Below is a small trained network, with its code and all its weights. Each question gives an input and a target symbol and asks what happens when units are switched off, that is, made to give their printed mean instead of their output.

import numpy as np


def w(rows, s, z=0):
    codes = np.array(rows[::2]) - 128.0
    scale = np.full(codes.shape[1], s)
    scale[-1] = z or s
    return codes * scale


def norm(h):
    return h / np.sqrt((h * h).mean(-1, keepdims=True) + 1e-5)


def f(y):
    return y / 2 * (1 + np.tanh(0.7978845608 * (y + 0.044715 * y**3)))


def softmax(a):
    e = np.exp(a - a.max(-1, keepdims=True))
    return e / e.sum(-1, keepdims=True)


def log_softmax(a):
    a = a - a.max(-1, keepdims=True)
    return a - np.log(np.exp(a).sum(-1, keepdims=True))


def net(x, mask):
    ids = ['αβγδεζηθλμξπστψω'.index(c) for c in x.split()]
    T = len(ids)
    res = E[ids] + P[:T]
    u = 0
    for l in range(2):
        r = norm(res)
        for j in range(2):
            rows = slice(3 * j, 3 * j + 3)
            q, k, v = (r @ M[l][rows].T for M in (Q, K, V))
            z = softmax(np.where(np.tri(T) > 0, q @ k.T / 3**0.5, -1e9)) @ v
            o = O[l][rows]
            res = res + np.where(mask[u + j], z, o[:, -1]) @ o[:, :-1]
        u += 2
        y = f(norm(res) @ A[l][:, :-1].T + A[l][:, -1])
        res = res + np.where(mask[u : u + 8], y, B[l][:, -1]) @ B[l][:, :-1]
        u += 8
    return log_softmax(norm(res)[-1] @ U[:, :-1].T + U[:, -1])


Q, K, V, O, A, B = {}, {}, {}, {}, {}, {}
E = w([
[133,189,161,188,120,196,126],'α',
[153,105,222,176,160,74,134],'β',
[86,207,159,211,79,153,144],'γ',
[60,110,56,87,117,131,175],'δ',
[196,200,157,157,175,169,81],'ε',
[191,75,46,147,198,104,96],'ζ',
[232,183,136,107,193,113,85],'η',
[110,166,124,220,205,67,179],'θ',
[74,191,193,90,135,141,108],'λ',
[162,103,77,193,105,149,165],'μ',
[99,93,43,142,39,62,126],'ξ',
[114,202,44,126,143,167,159],'π',
[128,113,98,158,122,121,84],'σ',
[18,162,72,49,135,40,77],'τ',
[131,90,172,84,93,122,15],'ψ',
[118,71,188,7,33,250,141],'ω',
],0.019)
P = w([
[165,101,72,70,255,229,151],'0',
[136,100,62,117,251,176,128],'1',
[99,121,43,132,213,189,97],'2',
[96,162,66,156,158,136,68],'3',
[98,165,95,176,152,87,79],'4',
[105,198,134,185,132,58,73],'5',
],0.0054)
Q[0] = w([
[216,134,151,62,62,154,233],'0.h0',
[148,181,131,150,67,86,159],'0.h0',
[124,156,95,157,194,22,109],'0.h0',
[80,75,245,12,88,140,216],'0.h1',
[166,224,155,98,54,90,79],'0.h1',
[181,86,161,193,152,128,78],'0.h1',
],0.012)
K[0] = w([
[140,98,141,134,143,206,246],'0.h0',
[152,170,130,147,130,99,177],'0.h0',
[75,201,82,113,142,93,77],'0.h0',
[101,84,191,7,128,170,179],'0.h1',
[131,178,163,117,149,61,130],'0.h1',
[214,105,171,166,111,90,137],'0.h1',
],0.014)
V[0] = w([
[112,57,165,219,165,203,25],'0.h0',
[107,183,211,121,58,160,170],'0.h0',
[195,144,176,139,133,178,233],'0.h0',
[200,121,182,253,14,153,156],'0.h1',
[1,144,120,121,122,146,139],'0.h1',
[144,130,165,47,71,73,222],'0.h1',
],0.0071)
O[0] = w([
[159,192,207,98,62,150,132,155],'0.h0',
[85,144,142,168,128,161,37,57],'0.h0',
[128,85,103,236,140,142,54,77],'0.h0',
[187,158,96,152,42,120,66,61],'0.h1',
[53,74,108,192,190,108,188,165],'0.h1',
[121,33,59,255,182,106,32,3],'0.h1',
],0.0063,0.0067)
A[0] = w([
[157,157,204,117,183,159,106,79],'0.n0',
[180,60,214,111,143,56,85,73],'0.n1',
[248,117,131,152,99,83,146,116],'0.n2',
[172,152,217,248,159,137,204,77],'0.n3',
[75,124,116,129,108,167,89,7],'0.n4',
[189,112,80,63,143,132,110,139],'0.n5',
[216,186,136,141,175,50,65,136],'0.n6',
[88,92,113,139,61,55,108,44],'0.n7',
],0.012,0.0019)
B[0] = w([
[152,146,141,136,184,207,152,180],'0.n0',
[154,172,41,89,120,145,37,131],'0.n1',
[126,118,112,99,118,144,219,157],'0.n2',
[246,144,162,128,104,51,118,255],'0.n3',
[154,90,122,143,96,97,132,125],'0.n4',
[91,122,124,113,181,104,162,152],'0.n5',
[107,55,162,129,177,154,182,187],'0.n6',
[181,82,44,53,103,138,116,129],'0.n7',
],0.014,0.0087)
Q[1] = w([
[108,139,157,212,147,128,179],'1.h0',
[146,137,130,107,159,139,186],'1.h0',
[123,7,160,164,103,203,67],'1.h0',
[158,178,89,47,171,117,219],'1.h1',
[134,115,83,171,170,110,52],'1.h1',
[167,195,85,120,153,113,157],'1.h1',
],0.012)
K[1] = w([
[115,170,73,162,69,137,171],'1.h0',
[128,129,129,115,58,111,111],'1.h0',
[233,90,107,190,220,116,173],'1.h0',
[57,247,136,86,89,54,119],'1.h1',
[136,97,105,175,166,181,75],'1.h1',
[65,211,112,80,141,95,151],'1.h1',
],0.011)
V[1] = w([
[151,145,58,201,91,148,246],'1.h0',
[100,207,164,135,170,87,161],'1.h0',
[154,187,30,106,175,83,59],'1.h0',
[181,146,93,185,179,105,139],'1.h1',
[190,114,65,87,81,142,133],'1.h1',
[151,31,208,110,117,68,128],'1.h1',
],0.014)
O[1] = w([
[111,105,68,255,81,121,175,238],'1.h0',
[125,249,153,148,181,77,193,255],'1.h0',
[172,174,26,55,166,88,73,147],'1.h0',
[241,164,126,193,138,69,140,173],'1.h1',
[139,143,91,51,34,139,173,113],'1.h1',
[132,51,238,57,89,91,131,25],'1.h1',
],0.0082,0.0086)
A[1] = w([
[85,201,124,129,53,110,169,143],'1.n0',
[75,45,90,175,87,126,148,253],'1.n1',
[102,59,110,109,218,114,179,182],'1.n2',
[163,157,152,175,96,16,104,173],'1.n3',
[218,164,124,132,58,112,142,177],'1.n4',
[87,199,188,173,225,179,108,177],'1.n5',
[53,86,88,114,129,63,102,59],'1.n6',
[153,131,46,62,123,254,193,81],'1.n7',
],0.0099,0.0034)
B[1] = w([
[82,103,172,149,157,97,114,194],'1.n0',
[205,114,191,167,147,150,83,150],'1.n1',
[152,92,127,100,55,43,102,189],'1.n2',
[93,71,145,73,115,128,80,236],'1.n3',
[68,122,79,87,68,121,120,225],'1.n4',
[124,107,113,172,115,109,10,254],'1.n5',
[89,110,181,120,198,164,144,123],'1.n6',
[35,118,104,147,100,199,87,206],'1.n7',
],0.012,0.0075)
U = w([
[185,187,146,123,53,167,85,72],'α',
[206,149,106,62,111,167,124,100],'β',
[121,160,138,105,30,97,62,33],'γ',
[81,51,118,148,151,90,142,35],'δ',
[183,154,159,130,144,200,134,123],'ε',
[118,104,98,74,151,101,185,20],'ζ',
[149,93,123,83,207,168,172,111],'η',
[192,136,149,112,125,44,169,188],'θ',
[111,131,189,138,177,108,34,135],'λ',
[148,99,124,180,53,160,188,57],'μ',
[113,71,64,56,67,105,78,216],'ξ',
[126,184,42,156,138,116,120,168],'π',
[55,178,169,101,102,130,180,144],'σ',
[63,139,108,35,190,55,104,4],'τ',
[128,184,125,6,140,140,59,141],'ψ',
[127,65,176,109,76,173,84,244],'ω',
],0.012,0.0042)

Each question gives the input, a string of symbols that net reads in full, and the target symbol t.
The units are the heads (3 rows each of Q, K, V and O) and the neurons (one row each of A and B). Each row of codes is followed by its name. A weight is (code - 128) times the scale printed after its matrix; where a second scale follows, it is the last column's (O, A, B and U).
mask holds one flag per unit, layer by layer, with each layer's heads first. A switched-off unit (its flag False) gives its mean, the last column of its rows in O or B, instead of its output. The means were averaged over made-up inputs and are rounded, as every weight is.
A unit's drop is (log p(t) with every unit on - log p(t) with that unit switched off) / (log p(t) with every unit on - log p(t) with every unit switched off).
The circuit of an input: a set's keep is (log p(t) with only the set's units on - log p(t) with every unit switched off) / (log p(t) with every unit on - log p(t) with every unit switched off). Starting from the 12 units with the biggest drops (on a tie, the unit counted first), units are removed one at a time, each time the one whose removal leaves the highest keep (on an exact tie, the one counted first), for as long as the keep stays at least 0.8.
circuit, biggest first: the units of the circuit, biggest drop first
top k neurons: the k neurons with the biggest drops, biggest first
top k neurons in layer l: the k neurons of layer l with the biggest drops, biggest first
input ε α σ σ δ, target σ: circuit, biggest first : (0.h0 1.h0)
input θ σ ξ, target σ: circuit, biggest first : (0.h1 0.n3 1.n5)
input π σ π, target σ: circuit, biggest first : (0.h1 0.h0 1.h0)
input ψ π θ λ θ, target λ: circuit, biggest first : (1.n5 1.h0)
input θ ξ ζ γ, target ξ: circuit, biggest first : (0.n3 1.n4 1.h0 0.n7)
input β σ η σ ζ, target σ: circuit, biggest first : (0.h0 0.n3 1.h0)
input θ δ λ ψ θ, target ψ: circuit, biggest first : (1.h0 0.n1)
input μ π θ π θ σ, target σ: circuit, biggest first : (0.h0 0.n3)
input σ θ θ ξ θ, target ξ: circuit, biggest first : (1.h0 0.n7)
input θ θ π λ δ, target δ: circuit, biggest first : (0.h1)
input ω θ γ, target ω: circuit, biggest first : (1.h0 0.n3)
input θ γ α η, target η: top 3 neurons : (0.n6 0.n0 0.n3)
input σ ε η, target η: top 3 neurons : (0.n6 0.n0 0.n5)
input π δ β λ η, target λ: circuit, biggest first : (1.h1)
input π η θ β, target β: top 2 neurons : (0.n1 0.n3)
input σ π γ ε μ, target μ: top 3 neurons : (1.n1 0.n3 0.n1)
input α μ τ η, target τ: top 2 neurons in layer 1 : (1.n2 1.n5)
input θ π π β, target π: top 2 neurons : (0.n1 0.n2)
input β θ π θ σ η, target σ: top 2 neurons in layer 0 : (0.n3 0.n2)
input τ ξ ζ, target τ: top 2 neurons in layer 0 : (0.n5 0.n3)
input θ ε θ θ, target θ: top neuron : (0.n3)
input θ λ π λ ξ δ, target δ: top 3 neurons in layer 0 : (0.n3 0.n0 0.n1)
input α θ θ π λ, target λ: top 2 neurons : (1.n5 0.n3)
input λ ζ θ η ξ, target ξ: top 2 neurons : (0.n7 0.n3)
